Below is a small trained network, with its code and all its weights. Each question gives an input and a class and asks what happens when units are switched off, that is, made to give their printed mean instead of their output.

import numpy as np


def w(rows, s, z=0):
    codes = np.array(rows[::2]) - 128.0
    scale = np.full(codes.shape[1], s)
    scale[-1] = z or s
    return codes * scale


def norm(h):
    return h / np.sqrt((h * h).mean(-1, keepdims=True) + 1e-5)


def f(y):
    return y / 2 * (1 + np.tanh(0.7978845608 * (y + 0.044715 * y**3)))


def log_softmax(a):
    a = a - a.max(-1, keepdims=True)
    return a - np.log(np.exp(a).sum(-1, keepdims=True))


def net(x, mask):
    res = np.array(x, float).reshape(1, 3) / 4 @ E
    u = 0
    for l in range(3):
        y = f(norm(res) @ A[l][:, :-1].T + A[l][:, -1])
        res = res + np.where(mask[u : u + 5], y, B[l][:, -1]) @ B[l][:, :-1]
        u += 5
    return log_softmax(norm(res)[-1] @ U[:, :-1].T + U[:, -1])


A, B = {}, {}
E = w([
[84,52,193,132,99,94,3,91,173,215],'x0',
[155,89,147,159,139,153,13,209,28,117],'x1',
[192,145,109,100,140,143,203,10,144,198],'x2',
],0.0055)
A[0] = w([
[122,133,121,129,141,137,230,156,155,115,54],'0.n1',
[123,114,140,130,122,114,148,124,117,124,3],'0.n2',
[123,127,135,124,133,131,210,49,168,158,184],'0.n3',
[159,132,128,127,130,131,252,53,110,140,95],'0.n4',
[137,120,125,134,119,116,216,129,118,109,110],'0.n5',
],0.017,0.0032)
B[0] = w([
[74,159,207,110,98,128,159,148,118,120,217],'0.n1',
[123,153,120,168,123,160,158,133,139,81,119],'0.n2',
[145,141,64,140,102,113,64,58,129,60,240],'0.n3',
[213,111,12,169,169,155,124,102,154,143,252],'0.n4',
[85,148,185,98,117,116,167,133,146,174,201],'0.n5',
],0.012,0.014)
A[1] = w([
[131,115,178,125,135,140,84,148,129,157,1],'1.n1',
[137,89,165,124,140,131,55,187,95,198,101],'1.n2',
[130,66,150,83,110,96,92,108,141,152,193],'1.n3',
[162,88,127,148,127,138,14,148,73,108,211],'1.n4',
[177,164,99,97,130,156,249,139,147,178,46],'1.n5',
],0.015,0.0021)
B[1] = w([
[163,96,125,167,156,207,141,116,102,101,164],'1.n1',
[188,69,117,170,194,202,254,163,147,183,214],'1.n2',
[87,125,122,128,114,51,81,153,125,103,171],'1.n3',
[109,48,205,128,153,97,141,162,162,224,248],'1.n4',
[125,123,173,167,183,133,26,123,18,96,173],'1.n5',
],0.0096,0.019)
A[2] = w([
[168,97,121,129,126,141,122,158,121,149,157],'2.n1',
[133,171,95,149,151,156,139,182,94,89,231],'2.n2',
[154,94,151,114,141,143,145,170,120,173,131],'2.n3',
[98,177,181,84,92,116,195,147,108,123,29],'2.n4',
[193,140,5,118,125,129,183,119,171,111,5],'2.n5',
],0.02,0.0014)
B[2] = w([
[23,149,171,180,159,138,193,104,143,73,195],'2.n1',
[139,120,189,43,75,106,89,169,94,158,160],'2.n2',
[89,106,120,169,196,101,187,153,130,163,249],'2.n3',
[101,149,86,62,30,179,191,159,203,105,169],'2.n4',
[245,177,40,169,135,243,196,138,172,90,224],'2.n5',
],0.011,0.016)
U = w([
[62,84,145,127,87,6,54,65,178,139,5],'0',
[55,168,176,53,29,146,171,166,147,107,88],'1',
[128,160,198,114,143,136,71,135,14,123,16],'2',
[54,57,183,192,200,109,204,161,141,174,236],'3',
[203,158,55,169,132,174,125,69,143,97,235],'4',
],0.011,0.0018)

Each question gives the input, the list of numbers given to net, and the class t.
The units are the neurons (one row each of A and B). Each row of codes is followed by its name. A weight is (code - 128) times the scale printed after its matrix; where a second scale follows, it is the last column's (A, B and U).
mask holds one flag per neuron, layer by layer. A switched-off neuron (its flag False) gives its mean, the last column of its row in B, instead of its output. The means were averaged over made-up inputs and are rounded, as every weight is.
A unit's drop is (log p(t) with every unit on - log p(t) with that unit switched off) / (log p(t) with every unit on - log p(t) with every unit switched off).
The circuit of an input: a set's keep is (log p(t) with only the set's units on - log p(t) with every unit switched off) / (log p(t) with every unit on - log p(t) with every unit switched off). Starting from the 12 units with the biggest drops (on a tie, the unit counted first), units are removed one at a time, each time the one whose removal leaves the highest keep (on an exact tie, the one counted first), for as long as the keep stays at least 0.8.
units of the circuit, in order: the units of the circuit, biggest drop first
most important unit: the unit with the biggest drop
top k neurons: the k neurons with the biggest drops, biggest first
k most important neurons of layer l: the k neurons of layer l with the biggest drops, biggest first
drop when u is switched off: that unit's drop, to one decimal
input [3,2,4], class 0: units of the circuit, in order	0.n4; 1.n2; 2.n5; 2.n3
input [-3,1,2], class 4: units of the circuit, in order	1.n4
input [7,3,7], class 0: 2 most important neurons of layer 1	1.n2; 1.n3
input [-3,-1,-7], class 1: top 2 neurons	0.n4; 1.n4
input [-4,-2,-1], class 2: top 2 neurons	0.n4; 1.n5
input [-7,4,-6], class 1: top 3 neurons	0.n3; 0.n4; 1.n4
input [8,-6,2], class 4: top 2 neurons	0.n1; 1.n5
input [-7,0,2], class 2: top 2 neurons	1.n5; 0.n1
input [-5,6,3], class 2: top 2 neurons	0.n3; 1.n4
input [-7,-8,-7], class 1: top 2 neurons	0.n1; 2.n4
input [-8,-6,-2], class 2: 3 most important neurons of layer 0	0.n4; 0.n1; 0.n5
input [7,1,7], class 0: top 2 neurons	0.n4; 1.n2
input [7,-8,-3], class 0: top 3 neurons	0.n4; 1.n2; 2.n5
input [-6,-1,-1], class 2: most important unit	1.n5
input [-4,6,4], class 2: top 3 neurons	0.n3; 1.n5; 1.n4
input [-5,-6,-3], class 2: 3 most important neurons of layer 1	1.n5; 1.n2; 1.n4
input [-5,-3,0], class 4: drop when 0.n4 is switched off	2.6
input [-3,0,-3], class 1: drop when 0.n4 is switched off	0.9
input [-3,-6,-5], class 1: drop when 0.n1 is switched off	0.8
input [-7,6,0], class 1: 2 most important neurons of layer 1	1.n4; 1.n2
